Below are the code and all the weights of a small trained network. Each question names an input and a target symbol and asks about switching units off, where a switched-off unit gives its printed mean instead of its output.

import numpy as np


def w(rows, s, z=0):
    codes = np.array(rows[::2]) - 128.0
    scale = np.full(codes.shape[1], s)
    scale[-1] = z or s
    return codes * scale


def f(y):
    return y / 2 * (1 + np.tanh(0.7978845608 * (y + 0.044715 * y**3)))


def softmax(a):
    e = np.exp(a - a.max(-1, keepdims=True))
    return e / e.sum(-1, keepdims=True)


def log_softmax(a):
    a = a - a.max(-1, keepdims=True)
    return a - np.log(np.exp(a).sum(-1, keepdims=True))


def net(x, mask):
    ids = ['ΘΩδεμσ'.index(c) for c in x.split()]
    T = len(ids)
    res = E[ids] + P[:T]
    u = 0
    for l in range(2):
        r = res
        for j in range(2):
            rows = slice(2 * j, 2 * j + 2)
            q, k, v = (r @ M[l][rows].T for M in (Q, K, V))
            z = softmax(np.where(np.tri(T) > 0, q @ k.T / 2**0.5, -1e9)) @ v
            o = O[l][rows]
            res = res + np.where(mask[u + j], z, o[:, -1]) @ o[:, :-1]
        u += 2
        y = f(res @ A[l][:, :-1].T + A[l][:, -1])
        res = res + np.where(mask[u : u + 4], y, B[l][:, -1]) @ B[l][:, :-1]
        u += 4
    return log_softmax(res[-1] @ U[:, :-1].T + U[:, -1])


Q, K, V, O, A, B = {}, {}, {}, {}, {}, {}
E = w([
[172,156,122,85,164,104,47,187,242,126,139,138],'Θ',
[80,94,167,70,124,159,150,200,110,103,157,90],'Ω',
[61,115,168,189,7,66,177,89,168,222,199,150],'δ',
[70,113,163,161,92,201,141,114,174,252,139,77],'ε',
[99,127,104,187,140,43,155,166,114,117,244,79],'μ',
[116,70,177,107,34,217,209,137,127,162,147,81],'σ',
],0.015)
P = w([
[147,86,40,140,126,118,116,121,61,139,138,168],'0',
[158,81,114,166,192,202,197,102,147,95,149,180],'1',
[254,25,215,191,60,97,52,119,128,95,144,96],'2',
[147,169,91,132,96,125,105,123,79,133,150,104],'3',
[86,96,153,132,178,116,184,117,137,104,84,155],'4',
[19,132,134,87,86,174,45,56,25,173,230,181],'5',
[131,228,105,118,63,143,105,84,94,111,123,103],'6',
[23,132,224,86,179,55,205,137,123,135,93,152],'7',
],0.012)
Q[0] = w([
[186,148,151,106,102,116,106,135,89,166,10,194],'L0H1',
[108,61,159,129,114,130,144,85,168,141,193,128],'L0H1',
[63,143,93,2,167,203,151,139,66,81,78,100],'L0H2',
[139,159,79,87,153,129,200,252,61,7,171,129],'L0H2',
],0.0099)
K[0] = w([
[170,135,118,109,138,150,93,127,158,139,110,217],'L0H1',
[131,147,153,110,94,112,119,113,102,160,132,117],'L0H1',
[125,95,145,48,111,207,124,185,105,120,70,98],'L0H2',
[122,116,127,108,103,119,163,148,63,3,166,131],'L0H2',
],0.015)
V[0] = w([
[125,212,154,95,93,170,62,83,136,55,170,86],'L0H1',
[179,134,84,31,121,91,60,222,234,173,148,166],'L0H1',
[159,132,3,184,61,204,59,36,143,117,153,62],'L0H2',
[18,251,142,160,69,84,46,197,169,120,117,89],'L0H2',
],0.0043)
O[0] = w([
[76,175,152,112,114,98,142,88,62,94,148,109,20],'L0H1',
[34,103,195,141,64,151,121,80,131,254,128,121,11],'L0H1',
[104,94,205,96,155,78,120,185,35,126,161,189,202],'L0H2',
[182,175,185,113,92,167,180,199,108,101,74,126,104],'L0H2',
],0.0083,0.0012)
A[0] = w([
[128,89,158,192,137,72,130,203,26,154,107,150,32],'L0N1',
[95,121,152,197,81,175,194,49,150,150,131,131,64],'L0N2',
[229,178,47,124,187,78,2,127,72,53,70,127,57],'L0N3',
[170,110,115,176,93,191,100,137,56,194,70,120,1],'L0N4',
],0.0082,0.0053)
B[0] = w([
[101,167,189,192,85,129,125,86,147,164,126,91,172],'L0N1',
[149,142,82,113,176,130,111,157,145,63,157,107,255],'L0N2',
[101,134,173,100,89,117,163,116,96,126,142,79,148],'L0N3',
[184,250,161,137,132,95,99,84,96,104,129,136,122],'L0N4',
],0.012,0.0038)
Q[1] = w([
[234,167,153,81,43,127,70,160,140,153,148,45],'L1H1',
[246,95,246,168,55,121,197,174,199,66,19,60],'L1H1',
[38,136,13,87,188,70,147,134,117,168,143,168],'L1H2',
[2,61,141,98,113,135,136,60,58,203,171,188],'L1H2',
],0.0092)
K[1] = w([
[83,195,168,74,93,148,94,109,90,80,155,116],'L1H1',
[111,241,43,65,93,114,215,124,93,163,104,184],'L1H1',
[181,6,148,199,198,94,62,122,180,109,106,131],'L1H2',
[237,23,172,175,48,157,84,148,150,175,208,69],'L1H2',
],0.012)
V[1] = w([
[79,86,133,152,129,103,137,245,147,102,123,132],'L1H1',
[122,107,108,182,114,163,177,98,56,114,145,47],'L1H1',
[102,85,170,68,185,152,175,158,142,123,96,103],'L1H2',
[181,31,104,106,20,156,148,127,122,118,134,154],'L1H2',
],0.011)
O[1] = w([
[7,118,116,125,149,174,162,139,177,74,130,80,233],'L1H1',
[113,130,145,189,125,97,68,115,86,115,86,141,229],'L1H1',
[120,42,95,144,107,129,116,192,132,118,124,111,62],'L1H2',
[157,134,162,129,67,48,158,179,134,90,102,148,255],'L1H2',
],0.012,0.0058)
A[1] = w([
[111,117,137,176,92,114,70,99,51,96,34,153,15],'L1N1',
[145,106,151,152,81,138,76,161,89,145,166,149,111],'L1N2',
[121,73,145,135,123,221,152,104,102,164,118,153,6],'L1N3',
[163,139,7,132,172,165,103,116,140,60,81,154,76],'L1N4',
],0.013,0.011)
B[1] = w([
[220,107,106,108,79,139,75,55,202,83,108,134,254],'L1N1',
[108,126,48,164,153,205,173,193,98,248,78,135,232],'L1N2',
[65,62,94,174,117,143,209,194,251,54,11,229,127],'L1N3',
[185,105,124,48,114,41,153,43,112,230,173,96,172],'L1N4',
],0.012,0.007)
U = w([
[175,125,82,41,116,86,138,79,129,184,254,18,135],'Θ',
[54,155,85,250,228,231,102,191,197,57,165,183,223],'Ω',
[110,178,250,137,190,87,254,31,134,143,9,176,176],'δ',
[135,164,104,158,198,185,133,108,83,178,167,161,127],'ε',
[98,144,140,156,125,173,71,36,162,110,166,109,39],'μ',
[174,201,38,120,137,101,159,119,166,136,86,102,3],'σ',
],0.005,0.0048)

Each question gives the input, a string of symbols that net reads in full, and the target symbol t.
The units are the heads (2 rows each of Q, K, V and O) and the neurons (one row each of A and B). Each row of codes is followed by its name. A weight is (code - 128) times the scale printed after its matrix; where a second scale follows, it is the last column's (O, A, B and U).
mask holds one flag per unit, layer by layer, with each layer's heads first. A switched-off unit (its flag False) gives its mean, the last column of its rows in O or B, instead of its output. The means were averaged over made-up inputs and are rounded, as every weight is.
A unit's drop is (log p(t) with every unit on - log p(t) with that unit switched off) / (log p(t) with every unit on - log p(t) with every unit switched off).
The circuit of an input: a set's keep is (log p(t) with only the set's units on - log p(t) with every unit switched off) / (log p(t) with every unit on - log p(t) with every unit switched off). Starting from all 12 units, units are removed one at a time, each time the one whose removal leaves the highest keep (on an exact tie, the one counted first), for as long as the keep stays at least 0.8.
units of the circuit, in order: the units of the circuit, biggest drop first
most important unit: the unit with the biggest drop
top k neurons: the k neurons with the biggest drops, biggest first
k most important neurons of layer l: the k neurons of layer l with the biggest drops, biggest first
which heads matter: for each layer, one digit per head in row order, 1 if its drop is at least 0.15 and else 0, layers parted by /
input σ σ Θ Ω δ Θ, target Θ: which heads matter : 10 / 10
input δ Θ Θ μ δ, target Ω: most important unit : L0N2
input σ Θ σ Θ σ Ω μ, target μ: which heads matter : 11 / 11
input Ω Θ δ Θ δ μ, target δ: which heads matter : 00 / 01
input Θ σ σ μ σ Θ, target σ: units of the circuit, in order : L1H1, L1H2, L1N1
input ε μ μ, target ε: which heads matter : 00 / 10
input Ω Θ Θ σ Ω Θ δ σ, target Ω: units of the circuit, in order : L0H2, L0N2, L1H2
input σ μ σ ε Ω μ, target σ: top 2 neurons : L1N1, L1N2
input Ω σ ε δ μ ε μ Θ, target Θ: units of the circuit, in order : L1H2, L1N4
input Ω Ω ε, target Ω: which heads matter : 00 / 11
input μ Θ ε, target μ: units of the circuit, in order : L1H1, L1N1, L0N1
input σ Θ ε ε, target ε: which heads matter : 00 / 10
input Θ μ σ μ μ ε, target σ: which heads matter : 00 / 11
input Θ Ω ε σ, target σ: units of the circuit, in order : L1H1, L1N2, L1N1
input Ω δ Θ δ Ω ε, target Θ: top 2 neurons : L1N2, L1N3
input Θ δ μ Θ Θ Θ ε σ, target Θ: which heads matter : 01 / 01
input δ σ μ σ, target μ: which heads matter : 01 / 11
input σ δ δ ε δ ε Θ Θ, target Ω: units of the circuit, in order : L1H2
input ε Θ Θ Ω μ, target Θ: units of the circuit, in order : L1H2, L1N4, L0H2, L0H1
input μ Θ Ω Ω Θ μ Θ, target μ: which heads matter : 11 / 11
input ε σ ε Θ Θ Θ, target ε: units of the circuit, in order : L1H1, L0N4, L1N2
input Θ Ω Ω μ ε σ Θ δ, target Θ: units of the circuit, in order : L0H2, L0N2, L1H2, L1N4
input ε δ Θ σ Ω Θ μ σ, target Ω: which heads matter : 01 / 00
input μ σ ε δ ε, target Ω: which heads matter : 00 / 00
input δ σ δ μ ε σ, target δ: most important neuron of layer 1 : L1N1
input σ Θ δ σ ε, target Θ: top 2 neurons : L0N2, L1N4
